Moves between nodes:
ψ: s560->s682, s338->s987, s459->s25, s918->s444, s217->s351, s558->s372, s899->s254, s852->s729, s386->s449, s368->s326, s96->s208, s608->s259, s548->s19, s147->s288, s748->s661, s823->s320, s293->s852, s318->s847, s682->s899, s995->s982, s125->s231, s982->s165, s110->s376, s721->s53, s395->s979, s205->s51, s493->s356, s668->s848, s403->s766, s716->s918, s323->s558, s892->s85, s356->s424, s19->s40, s320->s205, s444->s500, s891->s512, s426->s130, s896->s368, s235->s291, s288->s426, s40->s325, s160->s413, s259->s318, s362->s732, s291->s403, s614->s30, s433->s394, s957->s828, s500->s716, s759->s142, s760->s125, s849->s878, s941->s204, s939->s450, s783->s627, s562->s718, s917->s434, s25->s947, s729->s64, s401->s544, s204->s338, s766->s235, s51->s823, s953->s241, s145->s401, s309->s346, s431->s395, s718->s748, s434->s891, s131->s995, s376->s309, s952->s967, s631->s96, s372->s128, s847->s608, s828->s969, s536->s783, s627->s641, s221->s387, s394->s849, s467->s896, s53->s614, s967->s160, s878->s433, s512->s917, s751->s760, s64->s293, s36->s957, s641->s536, s165->s131, s130->s147, s661->s562, s387->s362, s414->s119, s848->s939, s424->s332, s544->s361, s346->s110, s326->s467, s413->s952, s979->s215, s361->s145, s30->s721, s732->s221, s987->s941, s254->s560, s884->s774, s332->s493, s947->s224, s351->s414, s449->s503, s231->s751, s85->s953, s706->s386, s215->s431, s450->s668, s503->s706, s224->s459, s142->s884, s969->s36, s241->s892, s489->s631, s119->s217, s128->s323, s208->s489, s325->s548, s774->s759
ξ: s560->s208, s459->s386, s918->s987, s217->s668, s899->s631, s386->s774, s368->s979, s96->s732, s548->s217, s147->s325, s748->s878, s823->s291, s682->s489, s110->s361, s721->s372, s395->s716, s205->s766, s403->s721, s716->s338, s892->s917, s19->s351, s320->s403, s444->s941, s891->s356, s426->s19, s896->s395, s235->s614, s288->s548, s40->s414, s160->s241, s362->s131, s291->s30, s614->s323, s433->s627, s957->s346, s500->s204, s759->s852, s849->s536, s783->s259, s562->s394, s917->s332, s25->s449, s401->s231, s766->s53, s51->s235, s953->s891, s145->s125, s309->s401, s431->s500, s718->s849, s434->s493, s376->s145, s952->s85, s631->s362, s828->s110, s536->s608, s627->s318, s221->s982, s394->s641, s467->s431, s53->s128, s967->s953, s878->s783, s512->s424, s36->s309, s641->s847, s130->s40, s661->s433, s387->s165, s414->s939, s544->s751, s346->s544, s326->s215, s413->s892, s979->s918, s361->s760, s30->s558, s732->s995, s254->s96, s884->s64, s947->s503, s351->s848, s449->s759, s85->s434, s706->s884, s215->s444, s503->s142, s224->s706, s142->s729, s969->s376, s241->s512, s489->s387, s119->s450, s208->s221, s325->s119, s774->s293
τ: s560->s896, s338->s982, s459->s562, s918->s387, s217->s917, s558->s751, s899->s326, s852->s608, s386->s394, s368->s682, s96->s431, s608->s852, s548->s892, s147->s160, s748->s947, s823->s957, s293->s847, s318->s64, s682->s368, s995->s204, s125->s128, s982->s338, s110->s403, s721->s361, s395->s208, s205->s969, s493->s848, s668->s332, s403->s110, s716->s221, s323->s231, s892->s548, s356->s939, s19->s85, s320->s828, s444->s362, s891->s414, s426->s952, s896->s560, s235->s309, s288->s413, s40->s953, s160->s147, s259->s729, s362->s444, s291->s346, s614->s401, s433->s706, s957->s823, s500->s732, s759->s536, s760->s372, s849->s449, s941->s131, s939->s356, s783->s142, s562->s459, s917->s217, s25->s718, s729->s259, s401->s614, s204->s995, s766->s376, s51->s36, s953->s40, s145->s53, s309->s235, s431->s96, s718->s25, s434->s351, s131->s941, s376->s766, s952->s426, s631->s215, s372->s760, s847->s293, s828->s320, s536->s759, s627->s884, s221->s716, s394->s386, s467->s254, s53->s145, s967->s130, s878->s503, s512->s119, s751->s558, s64->s318, s36->s51, s641->s774, s165->s987, s130->s967, s661->s224, s387->s918, s414->s891, s848->s493, s424->s450, s544->s30, s346->s291, s326->s899, s413->s288, s979->s489, s361->s721, s30->s544, s732->s500, s987->s165, s254->s467, s884->s627, s332->s668, s947->s748, s351->s434, s449->s849, s231->s323, s85->s19, s706->s433, s215->s631, s450->s424, s503->s878, s224->s661, s142->s783, s969->s205, s241->s325, s489->s979, s119->s512, s128->s125, s208->s395, s325->s241, s774->s641
α: s560->s957, s338->s558, s459->s160, s918->s721, s558->s64, s899->s969, s852->s332, s386->s241, s368->s320, s96->s309, s608->s668, s748->s426, s823->s224, s293->s424, s318->s939, s682->s828, s995->s231, s125->s608, s982->s751, s110->s394, s721->s774, s395->s291, s205->s25, s403->s386, s716->s30, s323->s729, s320->s459, s444->s53, s896->s823, s235->s503, s259->s848, s362->s145, s291->s706, s614->s142, s433->s40, s957->s661, s500->s614, s759->s917, s760->s847, s849->s548, s941->s128, s783->s351, s562->s147, s25->s413, s729->s493, s401->s783, s204->s323, s766->s449, s51->s947, s145->s536, s309->s878, s431->s235, s718->s288, s131->s125, s376->s849, s631->s376, s372->s293, s847->s450, s828->s562, s536->s217, s627->s414, s221->s544, s394->s325, s467->s51, s53->s759, s878->s19, s751->s318, s64->s356, s36->s748, s641->s119, s165->s760, s661->s130, s387->s361, s544->s627, s346->s433, s326->s205, s979->s403, s361->s641, s30->s884, s732->s401, s987->s372, s254->s36, s884->s891, s947->s952, s449->s892, s231->s259, s706->s953, s215->s766, s503->s85, s224->s967, s142->s434, s969->s718, s489->s110, s128->s852, s208->s346, s774->s512
σ: s459->s320, s217->s536, s558->s338, s852->s128, s386->s403, s608->s125, s548->s849, s147->s562, s748->s36, s823->s896, s293->s372, s318->s751, s125->s131, s110->s489, s721->s918, s205->s326, s493->s729, s668->s608, s403->s979, s323->s204, s892->s449, s356->s64, s19->s878, s320->s368, s891->s884, s426->s748, s235->s431, s288->s718, s40->s433, s160->s459, s259->s231, s291->s395, s614->s500, s433->s346, s957->s560, s759->s53, s760->s165, s849->s376, s939->s318, s783->s401, s562->s828, s917->s759, s25->s205, s729->s323, s401->s732, s766->s215, s51->s467, s953->s706, s145->s362, s309->s96, s718->s969, s434->s142, s376->s631, s952->s947, s372->s987, s847->s760, s828->s682, s536->s145, s627->s544, s394->s110, s53->s444, s967->s224, s878->s309, s512->s774, s751->s982, s64->s558, s36->s254, s641->s361, s130->s661, s661->s957, s414->s627, s848->s259, s424->s293, s544->s221, s346->s208, s413->s25, s361->s387, s30->s716, s884->s30, s332->s852, s947->s51, s351->s783, s449->s766, s231->s995, s85->s503, s706->s291, s450->s847, s503->s235, s224->s823, s142->s614, s969->s899, s241->s386, s119->s641, s128->s941, s325->s394, s774->s721
δ: s560->s254, s338->s204, s459->s224, s918->s716, s217->s119, s558->s323, s899->s682, s852->s293, s386->s706, s368->s896, s96->s631, s608->s847, s548->s325, s147->s130, s748->s718, s823->s51, s293->s64, s318->s259, s682->s560, s995->s131, s125->s760, s982->s995, s110->s346, s721->s30, s395->s431, s205->s320, s493->s332, s668->s450, s403->s291, s716->s500, s323->s128, s892->s241, s356->s493, s19->s548, s320->s823, s444->s918, s891->s434, s426->s288, s896->s467, s235->s766, s288->s147, s40->s19, s160->s967, s259->s608, s362->s387, s291->s235, s614->s53, s433->s878, s957->s36, s500->s444, s759->s774, s760->s751, s849->s394, s941->s987, s939->s848, s783->s536, s562->s661, s917->s512, s25->s459, s729->s852, s401->s145, s204->s941, s766->s403, s51->s205, s953->s85, s145->s361, s309->s376, s431->s215, s718->s562, s434->s917, s131->s165, s376->s110, s952->s413, s631->s489, s372->s558, s847->s318, s828->s957, s536->s641, s627->s783, s221->s732, s394->s433, s467->s326, s53->s721, s967->s952, s878->s849, s512->s891, s751->s231, s64->s729, s36->s969, s641->s627, s165->s982, s130->s426, s661->s748, s387->s221, s414->s351, s848->s668, s424->s356, s544->s401, s346->s309, s326->s368, s413->s160, s979->s395, s361->s544, s30->s614, s732->s362, s987->s338, s254->s899, s884->s142, s332->s424, s947->s25, s351->s217, s449->s386, s231->s125, s85->s892, s706->s503, s215->s979, s450->s939, s503->s449, s224->s947, s142->s759, s969->s828, s241->s953, s489->s208, s119->s414, s128->s372, s208->s96, s325->s40, s774->s884

The rows follow the links: the fewer symbols apart two nodes are, the more alike their rows tend to be.

Each row is also shifted at random along 2 hidden directions that mean nothing.

Some nodes, each with a row of numbers:
s760
[ 169    4    4    2   37  -24   -9   -7   33  -21  -70  -42   55    6   52  -19  -22  -30  -56   33    4   15  -22  -15   -9  -24   10]
s147
[ 111  -28    1  -10   33  -16  -28    0  -12   23  -45  -23    2  -12   32  -33  -24   -6  -27   42  -28   48   37  -17  -13  -22  -61]
s293
[  -7  -15    4  -34    8    5    4  -12  -15  -40   27    0   27   40  -39   12   19  -15   19  -19   19  -17    9    5  -10   52   54]
s918
[ -55    5   12    0    1  -11   18  -21    8  -22   -5  -46   -5   11  -42   24    7    0   43    6    1   -5  -27   27   -6   21   34]
s125
[  46   -2   -8    7   13  -15   -1   24   -2  -21  -23  -17   21    7    7  -27    7  -13  -45   24   -4  -14  -24  -20    6  -34    0]
s467
[ -35   28  -27   27  -40   -4    6   -6    1    6   -6    2  -39   -8  -17    3   23  -14   36  -11    1  -21   -1    6   -7   33   10]
s716
[ -42   28  -10   22  -16   -2   31  -20   29   -3   -2   -9   -1   17  -15   19  -12  -13   39  -41   22   -6  -24    9  -12   28   33]
s431
[ -20   16  -26   18  -24   13    9   -1    4   18   11    3  -39    2  -11   13    4    9   32  -25  -13  -16  -26   29    3   -1   10]
s356
[ -19  -13  -17  -19   -5   19    7  -11   24  -14   43    5   31   -1  -25    5   10   -6   16  -43    5   18   14  -21  -31   21   17]
s774
[ -24  -45   44  -22    2    4   31  -21   -1   -3   37  -27   -8    0  -11  -11    8   23   33    3  -15    6   16   -1   -1  -24    6]
s748
[ -21   24  -29   13  -17    7  -22   19  -45   -6   -1   47  -12   -8   -6    4    4   -7  -11   13   13  -15   20   -8    4   28  -17]
s614
[  25    1   21    1   -9    9   10   -4   32   33   46   -2  -18  -34   16  -22   12    8   12  -23  -18  -24  -35   -4   -1  -31  -12]
s947
[  62   24  -10    0  -32   18  -19    4   -7   15   30   16  -18   -9    6    2    4   -6   10  -23   -4  -13   23    9   -2   30    4]
s718
[ -13  -35    3    8   -1  -10   -9   22  -51    3  -13  -13    3  -31   13  -31    9   15  -25   55  -13   11   24  -12   32  -31  -26]
s434
[ 180  -35   29  -28    9    5  -20  -11   47   59   15  -24  -11  -21   65  -30  -27   25  -17  -12  -47   15    3  -31  -11  -95  -48]
s500
[ -32   45  -29   22  -23   -3   15  -15   14   -9   13    3   -7   27  -46   27    2    8   16  -34   27  -36  -43   29   -1   44   39]
s489
[ -75   25    0    6    4   -3   22    7  -23  -19  -25    6    4   21  -13   35  -11  -10    2   25   23  -14   -4   36    5   17   30]
s562
[  30   12    7   -5    5   -7  -14   15  -26  -26  -30    7   20   13   -4    6   -1  -13   -8   36    2    3   29    6    3   36   11]
s548
[ -16  -25   -4   -9    9    0   -4   -4  -17  -12    1   -8   -1    5   -7    3   -9   33  -31   10   -4   -1   10   10   22  -24  -29]
s351
[  28    6  -32  -13    9    9  -14   13    5    2   18   29   33   18   23   14  -12   20  -37  -16   12    0    4  -24    8  -10  -23]
s849
[ -19  -13   24    4    2   -7    3   20  -31   10   -8    1  -11    3   15    0   -5   30  -25   56  -15   -6   -6   -9   23  -25  -23]
s85
[  64    7  -16  -20   -8   22  -30   -5   -1   16   21   15  -10   13    9   26   -6   33   -1  -30   -7   -6   21   -1    1   -9  -28]
s682
[ -48   48  -29   16    0  -14  -13   10  -28  -24  -51    7   -6   18  -29   17   -5  -22   10   10   18  -17   10   50    6   56   44]
s403
[ -83    5   24   -5    1    1   20    7   -4    6   17  -13   -6   -2  -46   14   22   13   39   15   -4   -9    9   48  -15   51   21]
s241
[ 110  -24   25  -40   22   -8  -12  -11   10   15    7  -39   18   10   29   13  -26   50   10   15  -18   29   22   15  -16  -15  -32]
s544
[ -14   -4   14   24   22   -1   15   15   40    8  -19   24   16    7   28  -15  -29  -15  -17   18   25   22  -17  -22  -13  -28   -3]
s145
[ -16    1    7   25   23   -5   19   -1    4    7  -23   -6   -1   -1   12   -9    5    8  -45   29   -7  -15  -51   -4   22  -34    1]
s967
[ -69  -12    2  -11   -5   15   -5   -2   -7  -13   25   23    0  -16  -33   20   10   10   33  -25  -15    7   51   11  -13   33  -23]
s291
[  50   14   34   -8   -8    2    5   -5   37   51   -8   -9  -15  -15   19    4  -23   -5   19   -4  -14    6    6   15  -22   -2  -11]
s96
[ -90   53  -32   34  -13  -15    4    3  -13  -13   -2   36  -20   18   -5   24   -6  -13    3    1   26  -14  -20    6   10   12   12]
s64
[ -85  -45   22   -8  -20    4    9  -15    6  -10   43   26    1   -9  -18  -16   37  -10   36  -36   17   18    7  -30  -13   13   19]
s899
[ -54  -25   14   35   10   -9    2    2  -40   16  -41  -39  -39  -49    1  -35   10   15  -19   33  -36    1   -3   -3   12  -45  -29]
s309
[  95   59  -45   11   -7   -5  -19   25   -4   17  -50   44   17   31   18   32  -46    8  -33   13   23  -15  -13   14    4   19   -7]
s424
[ -31  -33   10  -35   20    0   -5   -9    1  -34   24  -13   20   -3  -28  -13   10   13   13  -17   -4   24    7   -8  -13    2   18]
s110
[  63   55  -26   -8   33  -13  -12    6   -3  -19  -64   24   58   59    0   55  -28   -8  -16   36   35   -1   -7   40   -5   56   26]
s323
[ -39  -29    8   -4   -2    9   14   -3   27   13   42   -1  -23  -41  -16  -41   41  -18    7  -43  -14  -15  -29  -25   -3  -18  -13]
s828
[ -68   -5   16   12   18  -18   -1   20  -30   -5  -40    2  -10  -32  -15  -24   -1  -17   -3   42  -16   16   31   12   11    4  -10]
s259
[  29  -34   -5   11   -9    0   -6    5   -4   -2   -3    2    3  -19   32  -36    6   -4  -28    4   11   -7  -10  -72   13  -34  -13]

In each set, the symbols that take the first to the second take the third to the fourth, perhaps in another order. Give the fourth.
Answers are names.
A [  11   -8    3  -18   -7   18  -29   -5   14    1   14   23    7  -11  -14   16   -8   -5   18  -26    5   21   49   14   -8   31  -10]
B [   5  -11  -12  -10  -21   26  -21   15  -11    9   34   20  -26  -29  -13   -1   12   21   14  -31  -34   -3   38    0    2  -12  -35]
C [ -34    9    6   -6  -34   22  -30    5    0   13   23   28   -6  -12  -19   19    4   -2   45   -3   -5    9   42   14  -24   55   17]
D s947

A [ 120   24   19  -23   26  -16    4  -14   41    8  -13  -34   29   34   -5   15  -12   -6   11   -7   13  -10  -18   40  -23   25   39]
B [-102  -12   13    1   32  -15   23    4    1  -37    2    7   10   14  -14    6    6   -3  -24   30   25    6  -17    9    7    2   24]
C [ -35  -30   10  -32   -3    8  -10   11  -10   -7   21  -26  -16  -24  -27  -12    2   22   30    4  -24   28   40   14  -20   10  -17]
D s147

A [ -20   12   -2   25   20   -2    7   11   23  -11  -22   35   31   19   -6   15  -16  -16  -17    3   43    7  -13   -5   -1   18   -1]
B [-104    0    0    0   33  -19   22    3    6  -41    0   30   37   28  -26   16    6  -11  -19   19   33    4  -23   19    4   34   30]
C [ -23  -40   26  -13   35   10   -7    2   -2   -8  -11   -4   12    6   25   -7  -29   35    5   34  -11   48   45    6    3  -34  -27]
D s548

A [  -1   22    2   26    3  -11    2    3   29    6  -22   22   31   14   22   -6   -7  -28  -16    4   36   -6  -12   -9   -4  -23   12]
B [ -73  -64   21   -1   14   -9   13   16  -27    2   36  -19  -25  -20   21  -34    9   41  -37   33  -17   25   -2  -34   28  -80  -37]
C [ -30   64  -24  -10    2   -3  -13   27  -36  -30  -17   28   12   33  -38   39  -13    9  -28   34   17  -31  -23   29   22   54   13]
D s40

A [ -65  -36    5    8  -27   27   -2   10  -18   18   38   24  -40  -50  -19  -25   22   23   23  -18  -44    5   40  -12    6  -25  -46]
B [ -21  -13  -16  -35   12   13  -22   -3  -46  -28   37    3  -13    3  -42    5   18   20    2   -7  -27  -10   31   30    8   35  -15]
C [  93   37  -37    1   -8   10  -29   27  -23   10  -31   52   19   36   22   15  -35   14  -29   14   34  -18    7  -13   21   11   -4]
D s849

A [   3  -23   15   17    3   -1   15   -2   12    9  -13   24   21   10   33    0  -20  -10   -6   -5   36   24    4  -43   10  -14   -3]
B [ -19    4    2    9   -2   11    5   26    5    9    5   32   -2   -9   11  -21   -2   -3  -38  -15   10  -23  -34  -18    8  -36  -22]
C [  46   25   -6  -16   -1   16   -8    4  -29   -9   32    2   -3   38  -32   36   -9   30   16   -5   -1  -35    4   42   15   50   20]
D s403

A [  25   19    0  -10   18   -7    2   16  -16  -20   -9    2   25   31    0    8  -14   13  -36   26    4  -32  -51    6   20  -16   -1]
B [ -21  -20  -11  -17   27   -4   -7  -20   -5  -45    5    0   35    8   -7    8   -2   -5  -23    6    3   17    9  -21    0   13    3]
C [ -25   18   -6   22   10  -20    7   -6  -16  -14  -34  -22  -11   16   -7   -1   -9   -8   -8   20   -3   -8  -44   -1    8  -20   -4]
D s847

A [  57    5    9   29   -2    7    3   18    1   36  -20   18  -17  -25   45  -21  -25   10  -26   24  -10    1  -24  -20   12  -43  -36]
B [   0   53  -59   16   -5   -8   13    2    5  -14  -21   20    6   42  -14   34  -17  -17  -11  -20   26  -30  -32   10    9   21   32]
C [-156  -25   16    3  -10    9   37  -13   32   18   54   31  -17  -19  -31   10   33   -5   32  -38   13  -11  -14    2  -23    3    8]
D s338

A [ -27  -56   27  -29   12    4   11  -17   12  -23   27  -28   13  -10   -8  -28   27   12   21  -15  -25   28    8  -14  -10  -32  -13]
B [  82   -1  -22  -22   31    5  -17   13   10  -45  -13   -4   39   23    9    8  -19   -2  -36   -4   12   23   10  -24   -1   20    6]
C [  64  -64   46   18  -11   28   14  -19   29   72   41  -35  -36  -55   55  -70    7   32    7    4  -56   11  -13  -59   17 -108  -65]
D s783

A [-118   22   -7    8  -19   -1   19    3  -19    6   28   -6  -39    1  -59   27   15   16   39   -8  -11  -26  -25   42    8   16   28]
B [  80   17   28    2    3  -13    2  -17   29   55  -30  -58  -20   -4   21   14   -7    5   17   19  -25    7   -1   25  -22  -15   16]
C [  49   37  -16   27   -2  -22    2    0   31   14  -51   -4    8   23   37   16  -34  -21  -10  -10   37    9  -27   -1  -18   -5   21]
D s732

A [  36   41   -5   44  -22   -6    4   -4   11   16  -39    7  -32  -16   30   -3  -25    4  -24    4   -2   -6  -19    2   16  -29  -22]
B [-123  -15   42   13  -23    5   34  -27    5   38   24  -14  -57  -32   -5  -18   17   -1   57   -8  -14   15   10   17   -8  -30  -12]
C [-153    2    8  -38   -3    7   32   -6   -4  -61   42    0   19   15  -74   11   52  -21   33  -26   14  -25  -21   20  -24   57   62]
D s125

A [  52   16  -12   28   -6  -14   17   -1   20   22  -27   -2  -12    0   35  -10  -12  -17  -32   12   -3   -5  -37  -27   15  -61  -18]
B [-122   13    0    4    8  -15   32   15   -2  -27    4   29   27   20  -37   11   11  -15  -13   21   34   -7  -16   18   -5   17   35]
C [ -12  -19   -4   18  -12    9    9   12   -8    9   14   18    0    7   28  -26  -21   12  -24    3   17  -11  -21  -41   23  -49  -24]
D s119

A [  75   77  -62   25   12    2  -11   29   -9   15  -36   53   16   26   -4   43  -26  -16  -27   -4   29  -23  -19   23   23   41   17]
B [  33    8   23   -7    5   -6   13   -2    3   29   23  -17  -24  -30  -10  -12   11   38   -2   21  -31  -13  -11   26   12  -25  -19]
C [ -16   18    2   -5  -25   15   -2    9   17   21    2   21   -8  -35  -15    3   17  -19   42  -10    6    9   19   23  -20   35   13]
D s36

A [  31   70  -27   33  -13  -10   -9   10    1    5  -20   29   -1   16   22   14  -21  -13  -20   -6   16  -16  -28   27   10   31   16]
B [  15   17   -7   26    3  -10   12    2  -23   13  -40  -14  -18   -4   21   -1    4   17  -21   16  -13   -9  -32    3    6  -17  -11]
C [  33   -3    5  -25   -1   15  -10  -13  -14   -5   -2   -7   14   -7   -9   12    8    5   41   23  -16    5   45   31    0   50   11]
D s224

A [ -17   46  -53  -17    5    3  -12    7   -1  -74   15   73   77   84  -40   64  -19   -5   -5  -44   74    0   11   13   -2   95   43]
B [   7   37  -35  -27  -22   18   -3   -4  -15  -27   43   54   14   44  -43   54    3   12   19  -39   38  -35  -19   12    6   65   39]
C [  44   33  -35   20   -7    7   -9   30    4  -20  -13   39   34   17    6    9    6  -36  -45  -14   30  -12  -32  -27   15    8   19]
D s941

A [  26   11  -18  -29    2    8  -15   -3   -6  -13   29    9   13   27  -38   51    3   45    4   -7   -7   -8   12   28    3   32   10]
B [  23  -25  -18   -8   11    2  -12    8    9   11    3   29   -1   13   32  -10  -17   15  -32   -1    8    7    8  -32   17  -49  -46]
C [   6   41  -13   12  -18   16  -15    4   -5    4   -3   23  -12  -23  -23   16   11   -2    7  -19   -9  -25    7   30   -6   52    1]
D s346

A [  61   52  -44  -19    8    7   -5   21  -54  -28  -13   23   36   68  -10   62  -20   16  -39   19   24  -29   -7   30   19   47   20]
B [  95  -22   42   -9  -21   12   -3    5   -1   47   12  -43  -26  -26   34  -27    0   55    9   27  -55   -2    2  -13    5  -47  -42]
C [   6  -17   30   17   18  -25   27    3   25   16  -37  -63   12    5   40  -31  -14   -4  -14   32   -6   20  -20  -24   -4  -59   -8]
D s918

A [  -5  -25   29    1   19   -1   -7   11  -13    2   -7    9    2   15   19   17  -27   16  -13   43   29   19   26    2   14   -7    2]
B [  19   35  -13   13    6  -17   -5   18  -24   -7   -5    0    1    5  -16   10   -4   17  -33   46    2  -11  -17   20    8   -4    3]
C [  35  -12    8   19   -3   12  -13   11    9   33  -21   12   14    6   46   -6  -42   15   -7   28   28   31   19  -21    0  -19  -13]
D s110

